Below is a small trained network, with its code and all its weights. Each question gives an input and a target symbol and asks what happens when units are switched off, that is, made to give their printed mean instead of their output.

import numpy as np


def w(rows, s, z=0):
    codes = np.array(rows[::2]) - 128.0
    scale = np.full(codes.shape[1], s)
    scale[-1] = z or s
    return codes * scale


def f(y):
    return np.maximum(y, 0)


def softmax(a):
    e = np.exp(a - a.max(-1, keepdims=True))
    return e / e.sum(-1, keepdims=True)


def log_softmax(a):
    a = a - a.max(-1, keepdims=True)
    return a - np.log(np.exp(a).sum(-1, keepdims=True))


def net(x, mask):
    ids = ['Πηλξσω'.index(c) for c in x.split()]
    T = len(ids)
    res = E[ids] + P[:T]
    u = 0
    for l in range(2):
        q, k, v = (res @ M[l].T for M in (Q, K, V))
        z = softmax(np.where(np.tri(T) > 0, q @ k.T / 2**0.5, -1e9)) @ v
        res = res + np.where(mask[u], z, O[l][:, -1]) @ O[l][:, :-1]
        u += 1
        y = f(res @ A[l][:, :-1].T + A[l][:, -1])
        res = res + np.where(mask[u : u + 8], y, B[l][:, -1]) @ B[l][:, :-1]
        u += 8
    return log_softmax(res[-1] @ U[:, :-1].T + U[:, -1])


Q, K, V, O, A, B = {}, {}, {}, {}, {}, {}
E = w([
[66,221,44,97],'Π',
[148,118,111,163],'η',
[144,112,169,18],'λ',
[59,63,197,200],'ξ',
[194,186,61,240],'σ',
[175,57,10,81],'ω',
],0.012)
P = w([
[215,2,169,197],'0',
[144,14,146,158],'1',
[95,228,85,130],'2',
[112,196,96,132],'3',
[121,169,102,131],'4',
[133,154,112,130],'5',
[136,141,118,124],'6',
[148,131,127,126],'7',
[151,132,136,121],'8',
[162,124,142,126],'9',
[168,121,148,120],'10',
[176,118,154,124],'11',
[177,115,158,121],'12',
],0.0087)
Q[0] = w([
[167,110,30,236],'L0H0',
[254,201,28,125],'L0H0',
],0.0049)
K[0] = w([
[141,134,23,236],'L0H0',
[206,107,2,79],'L0H0',
],0.0051)
V[0] = w([
[109,110,49,220],'L0H0',
[193,109,11,115],'L0H0',
],0.011)
O[0] = w([
[254,217,76,184,255],'L0H0',
[29,156,34,185,109],'L0H0',
],0.0064,0.0027)
A[0] = w([
[22,163,125,222,84],'L0N0',
[169,100,130,201,81],'L0N1',
[119,120,126,183,134],'L0N2',
[74,126,133,68,36],'L0N3',
[158,140,111,183,4],'L0N4',
[190,8,60,143,111],'L0N5',
[101,211,100,145,117],'L0N6',
[150,232,100,68,176],'L0N7',
],0.015,0.0038)
B[0] = w([
[52,129,64,40,214],'L0N0',
[115,92,169,118,240],'L0N1',
[97,134,150,108,198],'L0N2',
[224,102,174,130,163],'L0N3',
[163,203,102,187,185],'L0N4',
[76,75,4,141,231],'L0N5',
[131,51,163,133,239],'L0N6',
[158,104,34,227,254],'L0N7',
],0.02,0.0068)
Q[1] = w([
[194,153,161,85],'L1H0',
[78,4,191,154],'L1H0',
],0.024)
K[1] = w([
[185,88,203,120],'L1H0',
[250,164,23,40],'L1H0',
],0.022)
V[1] = w([
[253,211,17,10],'L1H0',
[26,117,175,194],'L1H0',
],0.0057)
O[1] = w([
[254,250,128,132,250],'L1H0',
[60,58,109,135,107],'L1H0',
],0.0062,0.0023)
A[1] = w([
[154,190,56,122,91],'L1N0',
[95,148,55,139,19],'L1N1',
[127,129,248,148,2],'L1N2',
[19,228,143,65,50],'L1N3',
[56,203,146,184,201],'L1N4',
[93,194,196,147,185],'L1N5',
[46,145,162,47,190],'L1N6',
[126,203,56,136,44],'L1N7',
],0.014,0.0055)
B[1] = w([
[116,99,82,66,200],'L1N0',
[162,132,183,117,255],'L1N1',
[10,190,144,210,153],'L1N2',
[5,14,134,131,145],'L1N3',
[194,188,87,139,141],'L1N4',
[208,97,118,75,141],'L1N5',
[222,176,125,117,161],'L1N6',
[84,216,145,165,201],'L1N7',
],0.023,0.024)
U = w([
[12,16,9,213,254],'Π',
[233,85,171,50,170],'η',
[213,156,239,180,194],'λ',
[2,97,251,213,83],'ξ',
[53,98,154,148,12],'σ',
[34,135,123,93,51],'ω',
],0.0055,0.0041)

Each question gives the input, a string of symbols that net reads in full, and the target symbol t.
The units are the heads (2 rows each of Q, K, V and O) and the neurons (one row each of A and B). Each row of codes is followed by its name. A weight is (code - 128) times the scale printed after its matrix; where a second scale follows, it is the last column's (O, A, B and U).
mask holds one flag per unit, layer by layer, with each layer's heads first. A switched-off unit (its flag False) gives its mean, the last column of its rows in O or B, instead of its output. The means were averaged over made-up inputs and are rounded, as every weight is.
A unit's drop is (log p(t) with every unit on - log p(t) with that unit switched off) / (log p(t) with every unit on - log p(t) with every unit switched off).
The circuit of an input: a set's keep is (log p(t) with only the set's units on - log p(t) with every unit switched off) / (log p(t) with every unit on - log p(t) with every unit switched off). Starting from the 12 units with the biggest drops (on a tie, the unit counted first), units are removed one at a time, each time the one whose removal leaves the highest keep (on an exact tie, the one counted first), for as long as the keep stays at least 0.8.
units of the circuit, in order: the units of the circuit, biggest drop first
top k neurons: the k neurons with the biggest drops, biggest first
top k neurons in layer l: the k neurons of layer l with the biggest drops, biggest first
input ξ Π ξ η ξ ξ ξ, target ξ: units of the circuit, in order => L1N2, L0N7, L0N5
input Π ω λ ξ ω Π η, target ω: units of the circuit, in order => L0H0, L0N0, L1N7
input η λ λ σ λ, target λ: top 4 neurons => L0N5, L0N0, L0N1, L0N6
input ξ η ξ ξ λ ξ λ, target η: top 2 neurons => L0N3, L0N1
input ξ ξ Π λ λ ξ λ λ ξ ξ η η, target Π: top 3 neurons => L0N0, L1N1, L1N6
input λ λ ξ ξ ξ ξ Π, target Π: units of the circuit, in order => L0N6, L1N1
input ω ξ λ, target Π: top 3 neurons => L1N1, L0N7, L1N6
input Π Π ξ ξ λ ξ ξ ξ ω σ, target ω: units of the circuit, in order => L1N0, L1N7, L0N4
input ξ λ λ ξ λ ξ ω ξ λ λ, target ξ: top 3 neurons => L0N5, L0N3, L1N2
input ξ ξ η, target Π: top neuron => L1N7
input Π λ λ η, target η: top 4 neurons in layer 1 => L1N2, L1N7, L1N6, L1N3
input η Π λ λ ω λ λ, target ξ: top 3 neurons => L0N3, L0N5, L0N7
input ξ Π λ σ λ λ ξ ξ, target λ: top 4 neurons => L0N6, L1N0, L0N5, L0N7
input Π ξ ξ, target η: units of the circuit, in order => L0N7, L1N7
input ξ ω ξ ξ, target λ: top 3 neurons in layer 0 => L0N6, L0N3, L0N5
input ξ ω λ ω Π σ, target ω: top 2 neurons => L0N0, L1N0
input λ λ Π, target η: top 4 neurons => L0N6, L1N1, L0N0, L1N2
input λ ξ σ η σ ξ Π ξ ω, target ω: top 4 neurons => L1N7, L1N0, L1N1, L0N5
input Π Π λ λ Π, target η: top 4 neurons in layer 1 => L1N1, L1N2, L1N3, L1N0
input ξ ξ σ σ σ Π, target λ: top neuron => L1N1
input ω η η, target ω: top 4 neurons => L0N0, L1N0, L1N7, L0N4
input ξ ξ ξ λ Π ω λ λ λ Π ξ λ Π, target Π: top 4 neurons in layer 0 => L0N6, L0N3, L0N4, L0N5
input ξ ξ Π ξ ξ ξ, target ξ: units of the circuit, in order => L1N2, L0N5, L0N7
input Π σ ω λ ξ ξ, target η: top 4 neurons in layer 1 => L1N6, L1N7, L1N5, L1N2
input σ ξ ξ ξ σ Π, target λ: top 2 neurons in layer 0 => L0N7, L0N6
